Below is a small trained network, with its code and all its weights. Each question gives an input and a target symbol and asks what happens when units are switched off, that is, made to give their printed mean instead of their output.

import numpy as np


def w(rows, s, z=0):
    codes = np.array(rows[::2]) - 128.0
    scale = np.full(codes.shape[1], s)
    scale[-1] = z or s
    return codes * scale


def f(y):
    return np.maximum(y, 0)


def softmax(a):
    e = np.exp(a - a.max(-1, keepdims=True))
    return e / e.sum(-1, keepdims=True)


def log_softmax(a):
    a = a - a.max(-1, keepdims=True)
    return a - np.log(np.exp(a).sum(-1, keepdims=True))


def net(x, mask):
    ids = ['αβγδεζηθλμξστφψω'.index(c) for c in x.split()]
    T = len(ids)
    res = E[ids] + P[:T]
    r = res
    for j in range(3):
        rows = slice(3 * j, 3 * j + 3)
        q, k, v = (r @ M[0][rows].T for M in (Q, K, V))
        z = softmax(np.where(np.tri(T) > 0, q @ k.T / 3**0.5, -1e9)) @ v
        o = O[0][rows]
        res = res + np.where(mask[j], z, o[:, -1]) @ o[:, :-1]
    y = f(res @ A[0][:, :-1].T + A[0][:, -1])
    res = res + np.where(mask[3:27], y, B[0][:, -1]) @ B[0][:, :-1]
    return log_softmax(res[-1] @ U[:, :-1].T + U[:, -1])


Q, K, V, O, A, B = {}, {}, {}, {}, {}, {}
E = w([
[133,193,108,155,133,98,92,69,70,236,163,94],'α',
[162,159,48,112,121,63,117,152,65,247,172,96],'β',
[150,186,78,158,107,76,130,131,56,201,209,91],'γ',
[134,159,190,171,83,13,128,151,157,216,110,205],'δ',
[30,141,168,161,56,46,164,129,132,143,93,151],'ε',
[81,174,53,78,134,79,159,71,40,186,145,69],'ζ',
[64,115,147,145,132,79,240,129,190,174,62,162],'η',
[135,114,136,110,54,27,128,132,168,150,7,95],'θ',
[105,87,157,60,202,138,142,50,81,214,95,22],'λ',
[169,78,191,119,171,148,167,141,57,217,224,43],'μ',
[158,65,161,148,49,57,209,229,145,82,106,63],'ξ',
[192,212,94,56,217,127,157,107,86,152,108,85],'σ',
[247,155,169,74,173,154,70,185,41,168,96,36],'τ',
[177,232,215,130,174,170,129,104,29,101,186,54],'φ',
[179,185,222,209,112,155,168,145,172,84,40,111],'ψ',
[116,151,95,102,130,213,231,87,63,63,187,2],'ω',
],0.0078)
P = w([
[126,69,70,211,232,89,72,120,93,120,129,146],'0',
[54,223,97,181,192,113,108,240,181,214,142,5],'1',
[146,81,114,167,205,35,124,94,83,112,108,110],'2',
[80,237,128,141,142,121,149,213,161,217,127,4],'3',
[172,88,124,163,152,55,159,71,47,130,80,121],'4',
[94,244,157,103,109,134,175,200,155,212,123,23],'5',
[186,88,145,144,110,78,177,60,42,123,74,137],'6',
[108,249,185,64,81,142,194,185,156,199,123,43],'7',
[202,84,168,118,80,86,195,41,40,115,64,149],'8',
[120,254,213,25,52,160,214,175,155,183,126,65],'9',
[215,91,164,114,26,102,213,48,27,125,50,174],'10',
[105,255,219,46,30,133,224,203,183,198,111,67],'11',
],0.0079)
Q[0] = w([
[121,17,52,111,105,212,38,102,168,30,179,252],'H0',
[146,6,99,195,182,87,117,88,103,50,96,169],'H0',
[8,181,75,64,202,200,21,231,250,71,215,179],'H0',
[93,245,177,75,57,152,164,158,170,234,169,47],'H1',
[70,210,179,81,142,83,177,187,176,174,129,13],'H1',
[40,58,48,111,159,219,5,199,254,13,240,220],'H1',
[70,251,162,104,55,157,157,183,134,228,155,93],'H2',
[190,166,80,197,24,58,232,27,24,157,69,188],'H2',
[160,192,212,163,158,42,249,110,28,218,69,13],'H2',
],0.0094)
K[0] = w([
[138,87,22,175,222,103,25,85,61,190,214,80],'H0',
[176,190,67,64,246,244,103,123,68,96,180,34],'H0',
[59,101,86,219,151,79,66,177,177,187,168,86],'H0',
[104,104,196,138,18,23,161,161,194,153,31,227],'H1',
[106,146,228,199,28,94,202,210,242,75,23,173],'H1',
[96,123,58,189,220,92,36,168,132,168,148,107],'H1',
[69,139,188,127,2,16,217,93,200,186,39,225],'H2',
[195,83,205,23,89,170,183,63,91,147,111,105],'H2',
[181,129,244,109,60,172,195,170,144,64,70,119],'H2',
],0.0093)
V[0] = w([
[188,120,94,81,227,170,189,114,196,185,63,158],'H0',
[241,128,63,109,166,104,140,203,119,132,160,118],'H0',
[57,2,175,155,116,98,197,174,187,169,94,135],'H0',
[78,105,46,45,89,127,193,83,94,156,242,133],'H1',
[179,195,201,152,153,106,46,119,107,215,143,213],'H1',
[170,166,220,224,126,205,174,148,118,20,170,105],'H1',
[71,172,104,112,157,174,81,36,121,133,49,106],'H2',
[47,146,152,217,198,183,220,80,110,141,224,181],'H2',
[59,182,38,206,100,78,164,105,216,69,94,188],'H2',
],0.0078)
O[0] = w([
[161,100,134,97,166,158,239,69,254,225,81,164,148],'H0',
[221,66,21,111,107,198,181,145,177,69,154,146,127],'H0',
[88,69,201,89,131,56,166,173,128,186,207,163,194],'H0',
[118,95,30,212,76,114,70,53,106,159,225,103,4],'H1',
[146,167,156,209,137,149,173,185,38,155,30,243,147],'H1',
[127,200,164,195,212,66,158,162,172,48,123,49,145],'H1',
[30,186,159,87,88,138,26,91,172,167,40,156,118],'H2',
[106,133,191,237,60,96,176,61,97,181,126,64,54],'H2',
[169,216,149,77,44,93,154,72,112,106,154,157,87],'H2',
],0.0088,0.0041)
A[0] = w([
[155,152,93,51,46,167,129,123,204,155,137,125,81],'N0',
[44,116,145,73,163,138,179,147,187,174,149,54,102],'N1',
[113,88,75,139,188,206,84,160,204,135,163,140,41],'N2',
[155,149,152,180,118,46,134,2,84,102,154,115,122],'N3',
[118,112,120,74,134,122,97,41,148,102,137,208,149],'N4',
[136,65,171,169,128,64,99,96,104,171,122,157,23],'N5',
[62,153,101,69,68,120,14,142,96,141,109,90,198],'N6',
[139,54,79,176,52,166,67,107,77,124,192,162,69],'N7',
[180,107,130,179,170,100,125,126,168,13,102,67,118],'N8',
[78,149,115,148,100,159,95,60,197,150,51,159,155],'N9',
[177,99,167,144,132,153,145,121,60,134,99,236,66],'N10',
[151,154,104,117,133,106,45,88,40,62,128,227,107],'N11',
[83,180,137,145,37,178,142,90,142,179,184,56,105],'N12',
[162,95,110,171,88,57,88,107,29,95,163,144,140],'N13',
[109,178,158,68,127,92,145,160,143,117,124,188,3],'N14',
[121,209,110,112,104,173,139,212,111,186,113,123,48],'N15',
[68,50,113,139,119,182,64,78,146,130,110,230,165],'N16',
[192,105,184,100,153,120,160,112,79,175,69,113,99],'N17',
[99,184,145,127,124,118,44,119,77,119,160,75,130],'N18',
[226,51,123,150,45,138,144,44,117,156,138,177,95],'N19',
[176,26,80,148,131,106,146,89,77,61,72,181,60],'N20',
[136,67,152,96,147,94,111,68,144,129,174,196,122],'N21',
[167,191,50,164,137,192,63,181,141,140,100,127,25],'N22',
[122,222,169,131,153,130,128,162,187,133,126,55,8],'N23',
],0.0073,0.0039)
B[0] = w([
[32,62,147,104,184,197,127,42,206,209,200,163,171],'N0',
[167,211,133,174,96,133,14,158,154,102,148,170,252],'N1',
[208,114,184,110,1,136,196,182,181,164,78,101,162],'N2',
[165,110,231,115,99,210,169,138,210,139,67,121,168],'N3',
[195,135,25,103,96,135,193,186,58,55,45,177,153],'N4',
[2,52,133,48,116,190,106,89,84,115,114,70,156],'N5',
[147,158,136,87,68,156,115,90,25,128,96,118,194],'N6',
[73,155,255,58,200,27,186,191,150,58,90,86,152],'N7',
[139,149,140,86,132,110,144,51,91,229,114,165,220],'N8',
[194,221,119,138,222,112,103,58,42,130,129,50,160],'N9',
[107,124,92,64,134,63,91,100,239,209,176,47,184],'N10',
[255,162,156,204,46,130,45,188,230,181,42,232,148],'N11',
[169,132,52,225,146,49,170,169,75,156,172,204,179],'N12',
[117,106,215,112,99,145,28,93,177,55,186,179,167],'N13',
[186,99,123,194,148,203,107,110,96,128,116,89,229],'N14',
[123,79,181,176,148,110,135,42,157,23,71,119,216],'N15',
[108,172,77,111,164,64,87,218,148,196,79,46,169],'N16',
[49,166,96,158,134,111,151,130,142,90,142,213,255],'N17',
[129,116,138,111,92,168,185,187,97,155,181,68,169],'N18',
[45,252,73,89,12,173,224,120,156,65,183,102,166],'N19',
[107,175,143,255,188,232,82,162,41,153,243,124,183],'N20',
[182,40,33,166,88,60,117,71,63,14,128,170,155],'N21',
[97,27,154,155,82,16,114,92,133,91,169,137,166],'N22',
[50,45,10,140,50,155,82,135,149,110,165,101,238],'N23',
],0.0066,0.0089)
U = w([
[179,200,173,137,143,89,37,114,175,195,108,102,25],'α',
[64,110,88,55,166,36,90,102,93,153,104,82,130],'β',
[189,83,129,171,144,196,150,243,131,193,94,126,116],'γ',
[165,44,102,158,180,58,120,92,79,13,171,174,173],'δ',
[107,156,130,182,135,121,90,106,183,200,197,219,67],'ε',
[227,79,64,134,44,61,136,137,142,84,55,198,119],'ζ',
[204,85,178,117,125,113,124,8,211,152,130,26,167],'η',
[72,60,111,63,57,97,223,101,163,127,126,105,106],'θ',
[141,207,250,59,247,34,251,168,126,147,60,166,255],'λ',
[141,177,124,42,141,85,119,194,201,143,193,64,121],'μ',
[126,214,163,100,61,150,163,198,49,129,127,135,75],'ξ',
[129,102,210,44,105,220,78,111,164,157,112,173,164],'σ',
[147,179,35,143,116,214,205,121,127,155,151,112,96],'τ',
[4,11,122,148,174,154,134,115,114,140,162,88,123],'φ',
[117,173,130,195,121,167,86,154,183,27,118,123,120],'ψ',
[209,110,151,255,197,155,78,57,36,117,78,174,93],'ω',
],0.0065,0.0051)

Each question gives the input, a string of symbols that net reads in full, and the target symbol t.
The units are the heads (3 rows each of Q, K, V and O) and the neurons (one row each of A and B). Each row of codes is followed by its name. A weight is (code - 128) times the scale printed after its matrix; where a second scale follows, it is the last column's (O, A, B and U).
mask holds one flag per unit, heads first, then neurons. A switched-off unit (its flag False) gives its mean, the last column of its rows in O or B, instead of its output. The means were averaged over made-up inputs and are rounded, as every weight is.
A unit's drop is (log p(t) with every unit on - log p(t) with that unit switched off) / (log p(t) with every unit on - log p(t) with every unit switched off).
The circuit of an input: a set's keep is (log p(t) with only the set's units on - log p(t) with every unit switched off) / (log p(t) with every unit on - log p(t) with every unit switched off). Starting from the 12 units with the biggest drops (on a tie, the unit counted first), units are removed one at a time, each time the one whose removal leaves the highest keep (on an exact tie, the one counted first), for as long as the keep stays at least 0.8.
circuit, biggest first: the units of the circuit, biggest drop first
top k neurons: the k neurons with the biggest drops, biggest first
which heads matter: for each layer, one digit per head in row order, 1 if its drop is at least 0.15 and else 0, layers parted by /
drop of u: that unit's drop, to one decimal
input σ η α τ ψ γ α ω β φ φ α, target ψ: circuit, biggest first => [H1 N23 N1 N15]
input θ ζ ψ τ η θ ζ σ σ, target τ: circuit, biggest first => [H0 N19]
input θ α ξ ψ, target ψ: top 3 neurons => [N23 N1 N15]
input λ σ φ, target ω: which heads matter => 100
input η ψ θ ζ γ, target ζ: circuit, biggest first => [H2 N11 H1]
input γ ψ λ ε ψ λ β η η, target θ: circuit, biggest first => [H1 H2 N19 H0]
input ξ δ α, target δ: circuit, biggest first => [H0 H2]
input η α ζ α δ η ψ δ, target λ: circuit, biggest first => [H1 N23 N1]
input ε θ τ σ γ τ σ α ε ε τ, target γ: top 2 neurons => [N20 N2]
input ζ ω α, target η: circuit, biggest first => [H1 N3]
input ω α μ θ φ, target ω: circuit, biggest first => [H0 H2]
input ε θ ξ τ μ, target γ: circuit, biggest first => [H2 N2 H0]
input α ε η ψ σ, target λ: circuit, biggest first => [N23 H1]
input β δ σ α β ε ζ α α η, target ε: circuit, biggest first => [N1 H0 H1]
input δ ξ η, target δ: circuit, biggest first => [N21 H0 H2]
input τ ψ ε, target λ: circuit, biggest first => [H1]
input θ μ δ ξ α φ σ θ, target σ: circuit, biggest first => [N0 H2 H1]
input δ θ α, target ζ: top 3 neurons => [N11 N4 N21]
input φ α α σ γ λ λ ε γ, target β: which heads matter => 011
input ω τ λ, target η: top 2 neurons => [N2 N17]
input β θ σ γ η τ λ σ λ ε β, target β: top neuron => [N16]
input θ μ ψ δ φ φ α β μ ψ α α, target ψ: top 2 neurons => [N23 N1]
input ψ α ξ σ ψ ζ σ, target λ: top 3 neurons => [N23 N14 N1]
input λ ψ ξ ε η η, target ε: top 2 neurons => [N1 N12]
input φ λ δ α λ α α τ σ, target γ: top neuron => [N2]
input θ μ θ α μ δ λ θ δ, target β: drop of H1 => 0.2
input β φ ψ ψ θ σ α β α γ, target σ: drop of H2 => 0.3
input ζ δ μ σ τ φ δ ω, target λ: drop of N5 => 0.0
